Here is a tiny trained network, its code and every weight. The questions are about switching its units off for an input and a target symbol, where a switched-off unit gives its printed mean instead of its output.

import numpy as np


def w(rows, s, z=0):
    codes = np.array(rows[::2]) - 128.0
    scale = np.full(codes.shape[1], s)
    scale[-1] = z or s
    return codes * scale


def f(y):
    return y / 2 * (1 + np.tanh(0.7978845608 * (y + 0.044715 * y**3)))


def softmax(a):
    e = np.exp(a - a.max(-1, keepdims=True))
    return e / e.sum(-1, keepdims=True)


def log_softmax(a):
    a = a - a.max(-1, keepdims=True)
    return a - np.log(np.exp(a).sum(-1, keepdims=True))


def net(x, mask):
    ids = ['αγδεζηλμπστφψ'.index(c) for c in x.split()]
    T = len(ids)
    res = E[ids] + P[:T]
    u = 0
    for l in range(2):
        r = res
        for j in range(2):
            rows = slice(3 * j, 3 * j + 3)
            q, k, v = (r @ M[l][rows].T for M in (Q, K, V))
            z = softmax(np.where(np.tri(T) > 0, q @ k.T / 3**0.5, -1e9)) @ v
            o = O[l][rows]
            res = res + np.where(mask[u + j], z, o[:, -1]) @ o[:, :-1]
        u += 2
        y = f(res @ A[l][:, :-1].T + A[l][:, -1])
        res = res + np.where(mask[u : u + 12], y, B[l][:, -1]) @ B[l][:, :-1]
        u += 12
    return log_softmax(res[-1] @ U[:, :-1].T + U[:, -1])


Q, K, V, O, A, B = {}, {}, {}, {}, {}, {}
E = w([
[184,99,139,78,128,150,251],'α',
[222,70,89,172,116,89,159],'γ',
[192,74,138,184,105,79,158],'δ',
[180,81,75,186,90,132,145],'ε',
[236,103,197,134,133,214,245],'ζ',
[114,139,170,61,98,86,217],'η',
[143,144,121,83,104,119,213],'λ',
[168,53,171,195,94,97,146],'μ',
[95,130,205,159,109,80,150],'π',
[192,168,100,107,176,184,132],'σ',
[120,90,146,57,200,176,112],'τ',
[143,184,121,121,160,81,85],'φ',
[97,147,162,123,89,84,158],'ψ',
],0.016)
P = w([
[11,69,30,252,173,2,148],'0',
[83,183,81,185,241,89,192],'1',
[85,197,87,140,184,101,176],'2',
[93,156,76,84,151,103,183],'3',
[115,146,119,80,122,105,161],'4',
[136,108,118,47,101,110,155],'5',
[165,92,150,38,82,110,133],'6',
[189,54,158,17,63,111,113],'7',
[214,28,199,30,55,106,94],'8',
],0.0072)
Q[0] = w([
[135,122,65,173,78,138,66],'0.h1',
[168,202,100,158,193,192,7],'0.h1',
[131,136,18,110,134,182,76],'0.h1',
[83,34,116,225,108,116,1],'0.h2',
[56,139,117,130,209,179,18],'0.h2',
[142,67,167,98,162,130,135],'0.h2',
],0.0075)
K[0] = w([
[133,121,99,194,142,106,202],'0.h1',
[23,148,120,164,228,106,196],'0.h1',
[121,195,94,229,162,160,109],'0.h1',
[62,85,132,193,182,72,190],'0.h2',
[100,161,106,111,254,144,156],'0.h2',
[99,100,126,40,161,117,78],'0.h2',
],0.0076)
V[0] = w([
[146,147,135,179,128,194,132],'0.h1',
[83,83,105,79,173,143,125],'0.h1',
[65,163,127,85,100,125,154],'0.h1',
[138,132,244,126,119,88,187],'0.h2',
[63,126,170,150,128,147,96],'0.h2',
[169,148,98,121,116,168,125],'0.h2',
],0.011)
O[0] = w([
[174,103,180,134,148,74,154,49],'0.h1',
[68,181,143,123,56,141,85,228],'0.h1',
[166,101,86,184,100,181,90,154],'0.h1',
[169,155,1,72,151,106,139,255],'0.h2',
[124,72,152,100,41,145,164,42],'0.h2',
[178,138,201,116,166,138,135,97],'0.h2',
],0.0091,0.005)
A[0] = w([
[151,159,152,137,149,122,191,140],'0.n1',
[121,168,147,151,170,152,44,176],'0.n2',
[180,76,61,175,88,96,166,78],'0.n3',
[106,123,91,112,254,160,118,149],'0.n4',
[176,78,138,121,139,199,187,126],'0.n5',
[152,150,46,168,120,134,167,151],'0.n6',
[117,142,81,123,187,210,135,119],'0.n7',
[103,97,176,70,47,166,95,1],'0.n8',
[113,84,146,167,74,111,160,29],'0.n9',
[127,169,90,111,102,157,154,102],'0.n10',
[168,207,150,114,175,158,203,140],'0.n11',
[102,122,177,82,49,182,103,94],'0.n12',
],0.0099,0.0057)
B[0] = w([
[76,79,81,126,127,133,145,172],'0.n1',
[152,182,118,65,46,47,133,169],'0.n2',
[171,68,182,244,125,59,149,203],'0.n3',
[181,210,194,107,135,108,54,235],'0.n4',
[88,197,99,132,107,130,88,174],'0.n5',
[118,136,182,186,58,147,146,254],'0.n6',
[147,182,171,211,69,84,91,210],'0.n7',
[167,47,101,123,184,134,255,155],'0.n8',
[134,92,164,123,133,120,35,119],'0.n9',
[60,132,124,138,78,98,151,189],'0.n10',
[43,73,98,89,71,111,145,236],'0.n11',
[77,71,92,115,188,120,187,176],'0.n12',
],0.0077,0.0071)
Q[1] = w([
[67,171,62,73,175,173,117],'1.h1',
[83,156,94,92,100,184,116],'1.h1',
[33,127,64,57,126,167,98],'1.h1',
[35,160,44,38,36,64,150],'1.h2',
[2,157,89,38,156,117,91],'1.h2',
[108,60,77,111,110,102,248],'1.h2',
],0.0081)
K[1] = w([
[155,145,180,136,67,148,193],'1.h1',
[168,191,164,70,174,183,154],'1.h1',
[176,170,184,93,135,162,198],'1.h1',
[225,131,51,75,97,146,109],'1.h2',
[233,143,171,88,161,192,138],'1.h2',
[159,2,92,109,135,167,137],'1.h2',
],0.0088)
V[1] = w([
[225,128,154,156,194,125,172],'1.h1',
[120,41,155,133,116,146,82],'1.h1',
[60,141,138,146,167,167,159],'1.h1',
[154,86,139,46,151,88,109],'1.h2',
[149,91,132,186,126,97,2],'1.h2',
[116,226,136,144,167,156,82],'1.h2',
],0.0091)
O[1] = w([
[147,161,174,152,193,146,139,1],'1.h1',
[126,135,213,136,36,84,114,67],'1.h1',
[161,103,180,86,115,162,86,133],'1.h1',
[23,159,149,202,104,129,152,100],'1.h2',
[110,110,254,71,50,190,118,96],'1.h2',
[130,28,144,117,150,135,86,110],'1.h2',
],0.0098,0.0083)
A[1] = w([
[210,96,136,128,245,125,128,115],'1.n1',
[51,176,148,31,76,69,156,94],'1.n2',
[50,143,132,56,171,222,81,52],'1.n3',
[121,131,113,2,138,137,120,130],'1.n4',
[99,83,71,106,173,127,206,52],'1.n5',
[139,151,174,77,209,208,84,1],'1.n6',
[141,160,131,48,117,225,79,169],'1.n7',
[65,93,102,162,133,169,199,21],'1.n8',
[47,173,96,86,129,177,144,195],'1.n9',
[131,196,183,109,76,88,26,164],'1.n10',
[120,200,126,73,101,87,158,81],'1.n11',
[160,170,96,208,99,108,77,46],'1.n12',
],0.0098,0.0064)
B[1] = w([
[64,164,118,193,90,150,53,143],'1.n1',
[167,97,128,227,172,146,91,250],'1.n2',
[198,101,99,160,57,21,148,173],'1.n3',
[134,197,221,139,189,106,197,207],'1.n4',
[175,44,163,88,198,202,180,209],'1.n5',
[125,67,2,162,50,134,92,143],'1.n6',
[100,145,179,193,122,87,99,173],'1.n7',
[70,137,59,117,96,197,59,163],'1.n8',
[128,191,189,83,64,151,81,249],'1.n9',
[64,77,45,95,129,234,162,192],'1.n10',
[131,65,145,197,126,70,120,199],'1.n11',
[66,172,156,40,142,106,166,166],'1.n12',
],0.0092,0.012)
U = w([
[1,141,87,155,108,140,15,243],'α',
[73,209,235,117,114,65,46,170],'γ',
[178,195,237,66,136,141,177,215],'δ',
[115,75,147,90,153,183,164,175],'ε',
[124,226,129,191,132,133,147,79],'ζ',
[247,176,94,97,106,143,89,198],'η',
[216,155,139,208,112,165,65,35],'λ',
[104,101,124,175,99,135,182,1],'μ',
[140,78,92,146,88,131,148,7],'π',
[139,169,106,150,149,117,118,163],'σ',
[38,155,73,74,74,61,168,102],'τ',
[158,5,94,184,208,78,139,43],'φ',
[168,91,136,94,91,156,115,98],'ψ',
],0.0089,0.0048)

Each question gives the input, a string of symbols that net reads in full, and the target symbol t.
The units are the heads (3 rows each of Q, K, V and O) and the neurons (one row each of A and B). Each row of codes is followed by its name. A weight is (code - 128) times the scale printed after its matrix; where a second scale follows, it is the last column's (O, A, B and U).
mask holds one flag per unit, layer by layer, with each layer's heads first. A switched-off unit (its flag False) gives its mean, the last column of its rows in O or B, instead of its output. The means were averaged over made-up inputs and are rounded, as every weight is.
A unit's drop is (log p(t) with every unit on - log p(t) with that unit switched off) / (log p(t) with every unit on - log p(t) with every unit switched off).
The circuit of an input: a set's keep is (log p(t) with only the set's units on - log p(t) with every unit switched off) / (log p(t) with every unit on - log p(t) with every unit switched off). Starting from the 12 units with the biggest drops (on a tie, the unit counted first), units are removed one at a time, each time the one whose removal leaves the highest keep (on an exact tie, the one counted first), for as long as the keep stays at least 0.8.
circuit, biggest first: the units of the circuit, biggest drop first
top k neurons: the k neurons with the biggest drops, biggest first
k most important neurons of layer l: the k neurons of layer l with the biggest drops, biggest first
which heads matter: for each layer, one digit per head in row order, 1 if its drop is at least 0.15 and else 0, layers parted by /
input τ τ α ζ μ ψ, target λ: 3 most important neurons of layer 0	0.n7, 0.n10, 0.n11
input λ γ φ η τ τ η ψ γ, target λ: 3 most important neurons of layer 0	0.n3, 0.n11, 0.n2
input τ ζ σ η η ζ τ, target γ: 2 most important neurons of layer 1	1.n4, 1.n7
input δ λ η μ ζ η η τ, target α: 2 most important neurons of layer 0	0.n4, 0.n7
input λ λ τ τ γ, target λ: circuit, biggest first	1.n1, 1.h2, 0.n11, 0.n3
input λ ψ τ ψ μ, target λ: which heads matter	10 / 11
input τ η τ ε τ ζ τ δ δ, target τ: which heads matter	01 / 11
input τ η η λ η ψ, target τ: which heads matter	11 / 01
input η λ η, target η: circuit, biggest first	1.h2, 0.h1
input η μ ζ τ ζ τ ε, target η: circuit, biggest first	1.h2, 0.h1, 0.h2, 0.n6
input η η τ λ ζ σ τ ψ τ, target δ: top 2 neurons	0.n8, 0.n12
input λ λ η η σ η, target ε: circuit, biggest first	0.n4, 1.h1, 1.n5
input τ ζ ε, target τ: top 4 neurons	1.n2, 1.n12, 0.n12, 0.n8
input ε ζ τ ε η γ, target ε: which heads matter	01 / 11
input λ η ψ η λ ζ λ, target φ: top 3 neurons	0.n11, 1.n11, 1.n5
input ε μ ζ λ φ τ ζ τ μ, target ε: circuit, biggest first	1.n10, 1.h2, 0.n3
input μ λ τ α φ μ, target μ: top 2 neurons	1.n10, 0.n4
input ψ τ σ η τ τ η τ ε, target ψ: which heads matter	11 / 11
input τ ζ ζ ψ δ, target τ: top 2 neurons	1.n12, 1.n2
input τ φ π φ δ ε η, target δ: circuit, biggest first	1.n4, 0.n3
input τ ζ τ τ φ λ μ η, target λ: circuit, biggest first	1.n2, 1.n12
input τ γ ζ ζ, target φ: circuit, biggest first	0.n11, 1.h2, 1.n5
input τ τ τ ζ, target α: circuit, biggest first	0.n11, 0.n1, 1.n8
input τ η τ σ τ α η ε, target τ: circuit, biggest first	1.n12, 1.n2
input τ τ τ δ σ, target α: circuit, biggest first	1.n10, 1.n5, 0.n7
input ψ τ τ ζ μ η, target λ: top 3 neurons	1.n2, 0.n10, 0.n7
input τ τ λ σ η, target ε: circuit, biggest first	1.n5, 1.h1, 0.n7
input δ η γ τ μ τ σ φ μ, target δ: top 3 neurons	0.n4, 0.n11, 0.n3
